Below are the code and all the weights of a small trained network. Each question names an input and a class and asks about switching units off, where a switched-off unit gives its printed mean instead of its output.

import numpy as np


def w(rows, s, z=0):
    codes = np.array(rows[::2]) - 128.0
    scale = np.full(codes.shape[1], s)
    scale[-1] = z or s
    return codes * scale


def f(y):
    return np.maximum(y, 0)


def log_softmax(a):
    a = a - a.max(-1, keepdims=True)
    return a - np.log(np.exp(a).sum(-1, keepdims=True))


def net(x, mask):
    res = np.array(x, float).reshape(1, 2) / 4 @ E
    y = f(res @ A[0][:, :-1].T + A[0][:, -1])
    res = res + np.where(mask, y, B[0][:, -1]) @ B[0][:, :-1]
    return log_softmax(res[-1] @ U[:, :-1].T + U[:, -1])


A, B = {}, {}
E = w([
[247,134,188,123,79],'x0',
[90,83,247,68,178],'x1',
],0.012)
A[0] = w([
[163,152,89,171,139,80],'neuron 1',
[82,99,165,125,153,121],'neuron 2',
[89,129,96,110,153,151],'neuron 3',
[156,54,159,65,157,77],'neuron 4',
[174,107,177,132,61,129],'neuron 5',
[139,75,144,90,142,162],'neuron 6',
[78,84,114,154,176,146],'neuron 7',
[101,150,193,150,120,231],'neuron 8',
[126,102,207,104,200,65],'neuron 9',
[147,158,43,126,124,197],'neuron 10',
[255,104,161,168,149,73],'neuron 11',
[161,111,168,135,61,169],'neuron 12',
[139,113,113,121,120,193],'neuron 13',
[174,65,87,191,90,254],'neuron 14',
[134,169,134,88,119,217],'neuron 15',
[153,138,82,179,52,107],'neuron 16',
],0.015,0.0094)
B[0] = w([
[183,67,74,146,189,181],'neuron 1',
[158,100,138,197,176,189],'neuron 2',
[2,209,124,170,104,188],'neuron 3',
[176,109,83,171,208,185],'neuron 4',
[26,179,84,215,126,200],'neuron 5',
[206,97,192,151,166,183],'neuron 6',
[42,164,102,162,92,200],'neuron 7',
[158,54,217,153,132,205],'neuron 8',
[170,133,71,159,219,209],'neuron 9',
[161,100,189,165,177,249],'neuron 10',
[45,196,20,249,194,209],'neuron 11',
[72,189,115,193,68,201],'neuron 12',
[151,141,185,109,99,173],'neuron 13',
[143,103,224,129,140,254],'neuron 14',
[84,122,224,134,5,186],'neuron 15',
[164,47,127,164,221,227],'neuron 16',
],0.0077,0.014)
U = w([
[78,197,68,189,167,114],'0',
[236,78,121,146,250,62],'1',
[156,112,229,144,105,254],'2',
[147,96,100,58,112,88],'3',
[181,183,85,110,118,91],'4',
],0.013,0.0083)

Each question gives the input, the list of numbers given to net, and the class t.
The units are the neurons (one row each of A and B). Each row of codes is followed by its name. A weight is (code - 128) times the scale printed after its matrix; where a second scale follows, it is the last column's (A, B and U).
mask holds one flag per neuron, in row order. A switched-off neuron (its flag False) gives its mean, the last column of its row in B, instead of its output. The means were averaged over made-up inputs and are rounded, as every weight is.
A unit's drop is (log p(t) with every unit on - log p(t) with that unit switched off) / (log p(t) with every unit on - log p(t) with every unit switched off).
The circuit of an input: a set's keep is (log p(t) with only the set's units on - log p(t) with every unit switched off) / (log p(t) with every unit on - log p(t) with every unit switched off). Starting from the 12 units with the biggest drops (on a tie, the unit counted first), units are removed one at a time, each time the one whose removal leaves the highest keep (on an exact tie, the one counted first), for as long as the keep stays at least 0.8.
units of the circuit, in order: the units of the circuit, biggest drop first
most important unit: the unit with the biggest drop
k most important neurons: the k neurons with the biggest drops, biggest first
drop when u is switched off: that unit's drop, to one decimal
input [5,6], class 1: 2 most important neurons	[neuron 6; neuron 4]
input [1,-3], class 2: units of the circuit, in order	[neuron 9; neuron 11]
input [4,6], class 1: most important unit	neuron 9
input [-2,-3], class 2: 3 most important neurons	[neuron 11; neuron 9; neuron 4]
input [-3,-1], class 2: 3 most important neurons	[neuron 11; neuron 5; neuron 9]
input [-1,2], class 2: units of the circuit, in order	[neuron 11; neuron 16]
input [8,7], class 0: 2 most important neurons	[neuron 5; neuron 11]
input [-6,8], class 1: 3 most important neurons	[neuron 9; neuron 6; neuron 2]
input [5,5], class 0: 4 most important neurons	[neuron 5; neuron 11; neuron 12; neuron 16]
input [-2,3], class 2: 2 most important neurons	[neuron 11; neuron 16]
input [6,6], class 0: 3 most important neurons	[neuron 5; neuron 11; neuron 12]
input [-3,-3], class 2: 3 most important neurons	[neuron 11; neuron 5; neuron 9]
input [-1,-3], class 2: 3 most important neurons	[neuron 9; neuron 4; neuron 11]
input [4,4], class 0: most important unit	neuron 5
input [7,-6], class 0: 2 most important neurons	[neuron 11; neuron 5]
input [-3,-4], class 1: 3 most important neurons	[neuron 12; neuron 5; neuron 11]
input [-2,0], class 2: 2 most important neurons	[neuron 11; neuron 5]
input [6,0], class 0: drop when neuron 11 is switched off	0.6
input [3,-1], class 2: drop when neuron 6 is switched off	-0.1
input [3,8], class 1: drop when neuron 8 is switched off	0.0
input [7,-3], class 0: drop when neuron 11 is switched off	0.6
